In the rows, 128 means zero.
Facts:
(rimol, θ, biskul); (flekos, θ, pebik); (geskil, θ, rebin); (gelu, θ, drelok)
(repal, θ, peto); (tidron, θ, brobruk); (vubegran, θ, skeravum); (bivuk, θ, brobruk)
(soske, θ, gruplos); (satuk, θ, skuvam); (greflum, θ, drovus); (midun, θ, rebin)
(plupla, θ, lare); (ribul, θ, plipem); (bunogrol, θ, biskul); (kosaza, θ, trafo)
(lare, θ, skeravum); (gretres, θ, staplun); (bigido, θ, fluklis); (stebus, θ, noto)
(grobrabrum, θ, pebik); (vezele, θ, skiplel); (klefu, θ, noto); (grifle, θ, mogeken)
(fivil, θ, geskil); (stotrum, θ, raklu); (febo, θ, vefun); (fligrim, θ, lare)
(bizavar, θ, lare); (napul, θ, mubrun); (rodi, θ, mogeken); (drasoba, θ, brustum)
(robur, θ, geskil); (treplu, θ, soske); (flodun, θ, lifeflu); (fugi, θ, tipo)
(grakli, θ, losis); (siplun, θ, lare); (drezal, θ, skuvam); (lasik, θ, plipem)
(luvon, θ, geskil); (vefun, θ, sineper); (nesa, θ, flekos); (skiplel, θ, rebin)
(brustum, θ, plipem); (pladruk, θ, trafo); (febro, θ, divum); (gratum, θ, gadul)
(divum, θ, staplun); (kiflis, θ, fibrik); (klagrotu, θ, lare); (gudro, θ, gadul)
(plopos, θ, flekos); (plofuskel, θ, soske); (dubrus, θ, flekos); (braplur, θ, skiplel)
(medre, θ, skadror); (stizipla, θ, suklaflar); (vomik, θ, plupla); (fluklis, θ, raklu)
(trafo, θ, plipem); (kegri, θ, vefun); (flubroflan, θ, losis); (dozo, θ, gruplos)
(klupun, θ, mogeken); (tipo, θ, biskul); (lostavul, θ, trugoskil); (mogeken, θ, gruplos)
(brobruk, θ, gadul); (suklaflar, θ, skuvam); (sirul, θ, noto); (grika, θ, lifeflu)
(kopu, θ, raklu); (truflur, θ, mogeken); (mero, θ, sineper); (vamum, θ, fibrik)
(losis, θ, drelok); (drubru, θ, sineper); (flafli, θ, peto); (noto, θ, mogeken)
(drovus, θ, rebin); (lifeflu, θ, drelok); (gadus, θ, biskul); (klakon, θ, lare)
(bebe, θ, skeravum); (mutrer, θ, geskil); (vatu, θ, rebin); (foviplam, θ, suklaflar)
(stuflin, θ, gadul); (pidril, θ, peto); (mumure, θ, skiplel); (gefu, θ, stuflin)
(buske, θ, plipem); (klilu, θ, geskil); (greklu, θ, vefun); (staplofa, θ, satuk)
(veklari, θ, drovus); (plivim, θ, flafli); (gugar, θ, losis); (troplim, θ, tipo)
(ponem, θ, skuvam); (miflamil, θ, sineper); (bupi, θ, soske); (pezes, θ, pasko)
(dotrek, θ, gadul); (fibrik, θ, drelok); (sineper, θ, plipem); (deskostul, θ, gadul)
(driral, θ, ponem); (pimode, θ, siplun); (pasko, θ, gadul); (vokeflo, θ, staplun)
(skadror, θ, rebin); (nulel, θ, soske); (greflaklik, θ, flafli); (brulur, θ, lare)
(zaskek, θ, bunogrol); (kagin, θ, plupla); (flebe, θ, drelok); (plavor, θ, plupla)
(fudrok, θ, lare); (geskil, Δ, fugi); (repal, Δ, staplofa); (repal, Δ, gadul)
(bivuk, Δ, fudrok); (bivuk, Δ, drovus); (bivuk, Δ, flubroflan); (bivuk, Δ, klagrotu)
(bivuk, Δ, lifeflu); (soske, Δ, flekos); (soske, Δ, rimol); (soske, Δ, greflum)
(midun, Δ, grika); (midun, Δ, plipem); (midun, Δ, gretres); (grobrabrum, Δ, robur)
(grifle, Δ, rimol); (grifle, Δ, mumure); (febo, Δ, gretres); (fligrim, Δ, skeravum)
(fligrim, Δ, pebik); (napul, Δ, fudrok); (napul, Δ, drelok); (napul, Δ, trafo)
(rodi, Δ, vatu); (rodi, Δ, pebik); (drasoba, Δ, mumure); (drasoba, Δ, mutrer)
(treplu, Δ, suklaflar); (pladruk, Δ, flodun); (pladruk, Δ, gelu); (plopos, Δ, ribul)
(plopos, Δ, klefu); (plopos, Δ, bebe); (medre, Δ, nulel); (medre, Δ, greflaklik)
(stizipla, Δ, fivil); (stizipla, Δ, peto); (tipo, Δ, ponem); (tipo, Δ, skadror)
(tipo, Δ, dotrek); (sirul, Δ, skadror); (kopu, Δ, gruplos); (kopu, Δ, ponem)
(kopu, Δ, grakli); (kopu, Δ, gudro); (kopu, Δ, skiplel); (kopu, Δ, deskostul)
(truflur, Δ, greflaklik); (truflur, Δ, dubrus); (truflur, Δ, drezal); (mero, Δ, veklari)
(drubru, Δ, gruplos); (drubru, Δ, plavor); (drubru, Δ, bigido); (drubru, Δ, foviplam)
(stuflin, Δ, bupi); (pidril, Δ, braplur); (pidril, Δ, miflamil); (pidril, Δ, grakli)
(buske, Δ, flekos); (buske, Δ, flubroflan); (klilu, Δ, bebe); (raklu, Δ, vamum)
(pezes, Δ, gadul); (pezes, Δ, trugoskil); (fibrik, Δ, plofuskel); (fibrik, Δ, greklu)
(fibrik, Δ, dubrus); (pimode, Δ, flubroflan); (brulur, Δ, veklari); (brulur, Δ, rebin)
(brulur, Δ, grika); (brulur, Δ, skiplel); (zaskek, Δ, stotrum); (zaskek, Δ, lare)
(kagin, Δ, vatu); (kagin, Δ, satuk); (kagin, Δ, lasik); (kagin, Δ, bizavar)

Known rows:
plopos: [128 135 148 114 130 122 128 140 157 137 140 134 141 143 128 142 128 147
 154 137 138 137 141 141 127 116 146 144 133 120 118 122 122 124 137 128]
klilu: [105 117 137 102 113 104 113 152 138 133 135  88 200 129  69 154 116 113
 139 153 171 142 144 179 146 138 127 158 130 144 140 158 111  88 108 168]
klagrotu: [ 82 179 121 137 148 106 146 106 108 112 146  89  64 132  98 126 100 164
  80 157  93  79 102  64 115  61 112 124  84 107 136 172 117 177 142 121]
brulur: [ 85 195 126 148 153 108 164 139 120 128 161  82  78 129 100 167  98 150
  75 172 105  93 120  72 109  47  99 132  95  91 118 156  86 142 147 104]
grika: [160 136 119 118 108 110 148 116 153 132 117 138 113 156 153 141 141 110
 100 118  95 111 135 141 118 128 137 121 164 119 126  78 118 129 121 100]
noto: [ 55 129 120 163 141 129 154 186 124 123  97 201 116  89 174 131  96 141
 155  77 121 176 118 110 127 160  95 187 108 131 133 128 171 141 112 161]
sineper: [183 111 124 119 138 163 134 118 123 139 153 118 180 142 126 136 163 116
 147 112 165 146 127 112 149 144 124  99 148  94 156 130 131 164 123 128]
fluklis: [137 126 123 119 120 120 135 122 140 127 123 135 130 139 135 127 132 128
 125 120 120 118 127 136 125 133 136 127 139 123 136 114 133 141 119 129]
kopu: [127 138 137 115 135 133 143 159 160 130 133 129 121 127 128 146 127 130
 141 142 144 136 147 145 116 110 129 139 138 113 125 112 126 119 128 120]
mero: [194 121 133 123 147 177 146 146 125 154 176 107 199 141 122 174 177 107
 147 128 190 170 141 104 156 130 104  98 156  77 147 126 115 139 131 118]
bebe: [101 155 133 134 142 114 134 110 132 122 142 112 109 136 115 125 105 160
 130 135 116 103 114 111 123  99 138 135 105 114 133 160 114 161 133 126]
lare: [108 189 108 129 119  93 144 123 149 112 142  96 100 114 119 140  87 164
 110 148 117  84  92  78 104  93 119 126 108 111 135 151 118 183 153 133]
mumure: [104  86 109 148  95 116  81 116  79 151  96 108 189  89  87 103 147  93
 117 152 152 108 124 208 131 151 134  92 111 172  87 143  89  49 123 172]
vokeflo: [143 110 105 164 108 152  86  57  79 131  74 135  15  68 113  91 136  99
  98 141 159 190 111 124 140 132 158  66 122 236  72 109  84  61 171 100]
foviplam: [132 121 116 131 140 149  84  93 100 130  92 136  85 118 139 100 153  93
 139 117 122 147 142 116 135 138 165 108 122 202 118 119  93  85 137 101]
peto: [139 126 125 118 122 121 133 123 140 129 121 135 131 140 136 127 131 128
 130 120 120 119 129 137 125 131 137 129 139 123 135 118 130 143 120 130]
biskul: [120 151 106 104 119 105 127 122 162 136  92 137 104 137 138 141 147 121
 137 114 148 150 133 125 136 131 150 122 138 141 145 112 114 167 141 145]
raklu: [128 134 143 114 127 124 131 147 153 136 137 130 136 138 129 143 132 141
 144 138 137 135 141 138 127 114 135 137 134 118 118 116 124 121 134 126]

Rows:
No name comes twice in this set of rows, the named rows included.
[ 38  91 164 215 164 180 174 214  99 112 108 220  42  38 159 107  62 157
 146 117 142 208 129 153 103 128  69 187  95 119  76 128 197  71 121 131] | sirul

Now the same nodes, written a new way:
Known rows:
vezele: [ 64 105 158 151 135 146 204 112 104 106 115 135 130 139 123 197 129 100
 121 113 111 146 131 122 140 142  99  77 129  83 120 100 129  98 121 115
 138 108 135 131 134 123 128 106 150 101 166 143 130]
stotrum: [122 139 117 114 139 136 132 114 118 108 143 132 130 114 129 134 103 128
 138 134 133 137 130 120 140 145 145 128 129 130 137 137 146 122 126 118
 121 131 131 131 140 117 153 118 126 138 133 127  99]
rebin: [ 92 149 189 131 133 123 143 176 108  95 136 129 110 116 100 195 124 178
  87  82 110 111 167 148 118  99 133 121  70 131 137 118  83  97 111 117
 140 134 108 149 111 148 147 100 157 128 118 108 200]
brulur: [100 180  77 157 127 152 120 221 131 169 102 162  86 125 158  96 188 181
 115 105 104 112 102 130  73  62  60 119 123 137 106 183  87 212 137 126
  93 105 152  99 148 121 134 138 192  74 116  73 216]
flubroflan: [ 56  53 111 115  95 107 148 101  69 136 108 124 155 141 100 144 153 129
 179 195 150 116 165 131 123 155 234 157 183 167 172 184 160 131 145 176
  88 149 138 176  84 181 102 116  93 172 122  97 129]
buske: [152 100 139 139 132 134 122  71 160 136  55 117 155 141 147 136 171  97
 100 177 104  93 112 145  83 111 133 142 171 122 135 149 120 188 115 188
 116 101 176 140  90 126 100 155  79 155 135 148 126]
skeravum: [144 101 145 118 125 108 106 117 128 146 125 145 103  98  95  78 136 144
 118 111 155 143  89 102 119  97 155 112 131 156 145  44 156 100 135  93
  99 173 130 103 128 120 119 119 151  85  93 101 149]
bigido: [151 161 138 135 129 133 114 176 110 151 132 103 151 155 117 144 103 126
 142 111 113 150 138 153 163 169 161 125 118 144 134 126 103 142 116 120
 114 115 140 142 139 147 157 102 164 142 118 111 143]
fluklis: [141 139 144 112 105 108 106 110 139 106 124 132 117 125 125 117 132 136
 119 120 132 138 150 133 121 111 131 127 106 141 132 109 122 100 129 126
 123 142 104 128 134 110 128 115 100 119 109 152 122]
napul: [144 113 153 127  82  92 118  90 155 114  70 129 119 136 128 110 201 110
 110 158 122 119 163 148  95  87 126 129 129 126 124 122  98 127 137 167
 101 107 118 131 109 108  83 116  57 137  96 149 140]
ponem: [178 186 176  96 114 121  59 194  94 127 129 108 146 153 129 149 101 144
 120 104 113 153 159 146 156 166 178 135  79 147 140  96  80 119 111 119
  92 146 128 153 135 127 157  89 141 133  86 124 164]
tidron: [151 160  81 188 130 114 155  70 157 106 138 110 129  78  88 106 126 124
 130 120 144 116 111 164 124 128 151 104 147 152 122 149 114 134 155 108
 182  70 115 100 167 131 158 101 141 172 108 112  91]
flodun: [ 60  78  74 104  93 117 140 128 107 149 136 129 132 157 108 144 113 136
 183 160 157 163 162 115 123 142 175 139 154 166 158 179 174 111 132 125
 127 163 106 147 127 147 146 135 136 147 149 115 107]
pladruk: [151 117 115 136 134 140 111 101 185 145 101 123 144 157 147 152  98 116
  87 127 103 132  89 133  81 105  98 137 145 138 140 148 152 169  97 147
 167 117 149 121 124 107 142 191 113 134 167 167  99]
gretres: [ 91 155 125 114 165 153 123 164 116  95 156 148 120  77 121 170 105 163
 101 127 125  92 140 117 108 113 173 139 100 135 132 168 107 137 107 119
 138 143 119 141 115 148 176 112 164 155 129  80 163]
gadul: [153 138 128 109 143  81 165  76 112  83 139 107 142  94 111 115  90 182
 100  94 156 138 139 113 135 148 122 128  99 191 158 115 170 116 152  72
 145 100  68 129 183 120 169  92  74 158 111 150 112]
pezes: [157 147  72 160 120 107 185  68 174  92 107  93 142  93 124 103 140 127
 107 117 147 152 120 130 116 138  95  95 136 169 124 169 145 162 151  72
 167  37  84 109 200 100 182 110 101 172 137 123  94]
sirul: [198 111 138 101 150 153 170 247 179 163 178  68 143 166 155  66 156 109
 181 140 183 102 152 134 209 165  48 204  95  88  72 123  80 125 116  94
 152  85 121 131  94 150  83 191 159 197 155 102 134]

Rows:
No name comes twice in this set of rows, the named rows included.
[121 151 166 114 155 125  95 155 142 104 136 137 113 102 111 174  98 189
  60 107 117  81 144 132  79  73 146 160  79 159 151 138 107 124  95 135
 161 163 111 144  96 151 154 142 131 143 126 117 178] | plipem
[149 154 117 161 100  86 134  72 175 106 118 116 110 105  99  95 146 139
 117 110 142 136 139 162 109 102 118 108 118 159 127 120 113 106 152 118
 170  95  92 101 159 107 137 111 106 155  96 139 106] | stuflin
[171 111 132 141 177 139  86  92 181 176 103 116 167 168 143 176  54 128
  55 116  85  96  52 129  76 118 113 168 155 153 173 131 180 187  78 178
 191 133 180 140  98 143 147 227 119 127 182 189 105] | kegri
[144 153 113  48 147 155 121 122 102  78 128 121 146 110 170 139  95 121
 110 136 120 158 131  65 140 179 138 124 107 136 127 143 155 161 111  86
  75 120 107 153 176  80 200 105  87 138 145 139 104] | staplofa
[ 95  66 168 143 150 160 167 101 120 129 135 136 127  94  78 153 116  86
 115 120 137 154  75  89 145 140 171  79 152 103 137  36 162  88 110  72
 121 153 154 120 114 131 131 109 190  99 143  89 140] | vatu
[176  52 130 105 147 160 150 170 215 150 152 103 115 113 119  45 173  63
 149 161 193 120  91  76 152 116 104 151 137  88  79  72 119 101 103  55
 135 122 124 102  89 117  80 189 179 159 149  83 119] | rodi
[145 163 112  83 111 170  81 132 154  93 103 141 121 137 173 123 139  71
 131 155 108 155 137 105 115 137 137 102 119  94 100 153 107 142 102 122
  89 127 124 128 156  63 165 122 119 123 139 134  90] | stizipla
[168  92 114 169 174 118  43  78 131 185 155 121 175 129 154 167  11 110
  40 124  56 106  45 120 104 139 112 155 170 124 171 152 166 177 102 182
 228 179 154 156  80 190 124 210 100 110 184 213 124] | greklu
[193 136 130 159 121 135  83 157 191 195  81  89 172 213 145 162 103 110
  74 116  85 147  96 177  88 124  90 149 138 149 143 142 113 200  67 147
 170  93 173 144 110 134 147 200 162 140 159 163 150] | drubru
[ 87  71  83 149  35  50  63 127 135 160 138 135 105 137 131 100 131  87
 123 166 117 183 175 133 106 106 110 112 127 114 127 194 102 105 145 130
 173 182  45 140 116 150  93 141  97 105 130 176 144] | fibrik

Now the same nodes, written a new way:
Known rows:
stebus: [120 178 152 142 141 122 127 137 127 108  96  40 113]
pimode: [132 156 137 140 173 123 144 121 128 101 105  35 141]
plivim: [129 176 149 136 150 129 145 127 123 113 108  47 121]
flafli: [108 176 154 122 137 117 154 121 128 113  99  60 133]
soske: [ 93 182 156 132 128 111 128 130 131  96  75  39 125]
plupla: [121 130 136 128 180 100 152 116 144 112 104  58 160]
mero: [128 180 150 125 150 153 152 124 127  93 135  39 129]
bebe: [141 155 150 133 159 122 134 122 137 124 117  55 126]
klagrotu: [143 141 141 137 178 114 145 126 138 124 120  57 135]
bupi: [131 183 161 132 152 120 114 130 132 115  99  53 111]
klupun: [119 179 153 143 140 121 124 138 127 108  94  39 111]
lifeflu: [111 174 160 121 133 114 154 124 133 126 105  71 126]
fligrim: [142 160 125 136 185 113 145 121 132  89  93  43 143]
kegri: [132 181 152 125 154 145 156 131 128 102 138  52 124]
fluklis: [107 176 155 122 137 117 154 121 128 114  98  61 133]
suklaflar: [101 179 162 118 193 120 128 128 115 131 105  90 139]
robur: [136 170 128 147  90 120 199 128 112 134  93  53 108]
klakon: [139 145 137 139 179 118 143 124 134 112 111  46 141]

Rows:
No name comes twice in this set of rows, the named rows included.
[110 187 151 139 205 134 103 135 106 105  94  48 131] | treplu
[120 190 156 104 140 122 169 129 140 101 123  87 127] | lasik
[141 165 127 136 179 114 146 122 131  89  92  44 139] | kagin
[130 180 151 128 153 140 154 129 127 105 129  52 123] | kosaza
[127 174 160 137 134 120 116 134 134 120 101  49 107] | klefu
[124 168 122 147  99 127 189 134 121  94  97  29 120] | grobrabrum
[135 142 139 126 223  79 159 123 150 108 102  78 160] | lare
[100 171 165 128 115 107 125 135 139 123  91  60 115] | gruplos
[134 143 134 140 174 123 138 118 132 105 108  33 145] | brulur
[140 198 155 132 187 111 152 134 124 110 105  67 118] | stotrum
[123 179 151 140 143 123 130 134 126 110  99  42 115] | dozo
[136 173 158 122 146 146 153 131 134 116 151  62 119] | miflamil
[134 158 142 138 167 123 145 125 129 112 111  46 133] | vubegran
[118 180 159 123 119 115 163 104 111 154  83  74 125] | skiplel
[107 163 169 126 131 117 160 123 134 135 119  59 128] | peto

